Below is a small trained network, with its code and all its weights. Each question gives an input and a class and asks what happens when units are switched off, that is, made to give their printed mean instead of their output.

import numpy as np


def w(rows, s, z=0):
    codes = np.array(rows[::2]) - 128.0
    scale = np.full(codes.shape[1], s)
    scale[-1] = z or s
    return codes * scale


def f(y):
    return np.maximum(y, 0)


def log_softmax(a):
    a = a - a.max(-1, keepdims=True)
    return a - np.log(np.exp(a).sum(-1, keepdims=True))


def net(x, mask):
    res = np.array(x, float).reshape(1, 4) / 4 @ E
    y = f(res @ A[0][:, :-1].T + A[0][:, -1])
    res = res + np.where(mask, y, B[0][:, -1]) @ B[0][:, :-1]
    return log_softmax(res[-1] @ U[:, :-1].T + U[:, -1])


A, B = {}, {}
E = w([
[101,185,88,186,133,164,157,123,186],'x0',
[191,103,160,111,172,168,154,169,247],'x1',
[179,204,147,103,89,33,74,184,197],'x2',
[110,78,109,134,119,88,158,132,193],'x3',
],0.012)
A[0] = w([
[147,135,154,141,212,174,106,164,167,3],'n1',
[16,180,55,160,70,39,128,84,87,96],'n2',
[168,107,92,86,180,126,187,174,251,157],'n3',
[156,214,163,61,69,73,141,108,160,57],'n4',
[71,199,69,254,111,187,131,192,170,78],'n5',
[90,54,110,155,190,215,178,124,61,146],'n6',
],0.0079,0.0051)
B[0] = w([
[81,105,134,98,176,203,111,87,164,159],'n1',
[171,157,153,32,135,230,187,64,146,214],'n2',
[200,94,136,130,110,216,130,49,101,247],'n3',
[100,155,138,121,51,204,56,80,207,191],'n4',
[185,61,179,54,81,104,2,195,63,199],'n5',
[192,133,174,126,154,46,57,83,249,251],'n6',
],0.0098,0.012)
U = w([
[124,33,156,49,95,123,62,138,107,221],'0',
[135,112,141,102,122,151,110,84,146,255],'1',
[112,147,132,88,180,229,165,57,145,87],'2',
[105,150,117,141,108,114,59,65,222,51],'3',
[211,147,102,154,111,122,176,114,115,182],'4',
[50,184,1,182,169,12,169,208,105,1],'5',
[48,126,57,239,211,45,208,209,51,1],'6',
[47,115,86,167,203,109,214,230,34,1],'7',
],0.0095,0.0055)

Each question gives the input, the list of numbers given to net, and the class t.
The units are the neurons (one row each of A and B). Each row of codes is followed by its name. A weight is (code - 128) times the scale printed after its matrix; where a second scale follows, it is the last column's (A, B and U).
mask holds one flag per neuron, in row order. A switched-off neuron (its flag False) gives its mean, the last column of its row in B, instead of its output. The means were averaged over made-up inputs and are rounded, as every weight is.
A unit's drop is (log p(t) with every unit on - log p(t) with that unit switched off) / (log p(t) with every unit on - log p(t) with every unit switched off).
The circuit of an input: a set's keep is (log p(t) with only the set's units on - log p(t) with every unit switched off) / (log p(t) with every unit on - log p(t) with every unit switched off). Starting from all 6 units, units are removed one at a time, each time the one whose removal leaves the highest keep (on an exact tie, the one counted first), for as long as the keep stays at least 0.8.
circuit, biggest first: the units of the circuit, biggest drop first
k most important neurons: the k neurons with the biggest drops, biggest first
drop of u: that unit's drop, to one decimal
input [3,6,3,5], class 2: 3 most important neurons => (n3, n6, n1)
input [-7,-4,-5,8], class 1: circuit, biggest first => (n5)
input [0,7,6,4], class 2: circuit, biggest first => (n3, n6)
input [-4,-6,5,1], class 2: circuit, biggest first => (n2, n5)
input [4,3,-7,4], class 3: 2 most important neurons => (n6, n2)
input [-2,8,4,0], class 2: circuit, biggest first => (n3, n5)
input [8,5,8,3], class 0: 2 most important neurons => (n5, n6)
input [5,0,4,7], class 1: 3 most important neurons => (n3, n6, n4)
input [0,-4,-6,4], class 3: 2 most important neurons => (n6, n3)
input [-7,-8,-1,-3], class 2: 2 most important neurons => (n2, n5)
input [3,7,-7,-7], class 1: 3 most important neurons => (n6, n2, n4)
input [-3,1,-8,7], class 3: 2 most important neurons => (n6, n5)
input [1,-8,-5,3], class 2: 2 most important neurons => (n2, n5)
input [6,0,7,7], class 1: circuit, biggest first => (n6)
input [-1,-1,1,2], class 4: 2 most important neurons => (n5, n6)
input [-3,7,-8,4], class 3: 2 most important neurons => (n6, n2)
input [4,1,2,4], class 0: circuit, biggest first => (n5, n6)
input [7,-2,7,0], class 0: drop of n5 => 1.0
input [-3,-3,6,3], class 3: drop of n6 => -0.4
input [6,-5,-6,-1], class 0: drop of n3 => 0.1
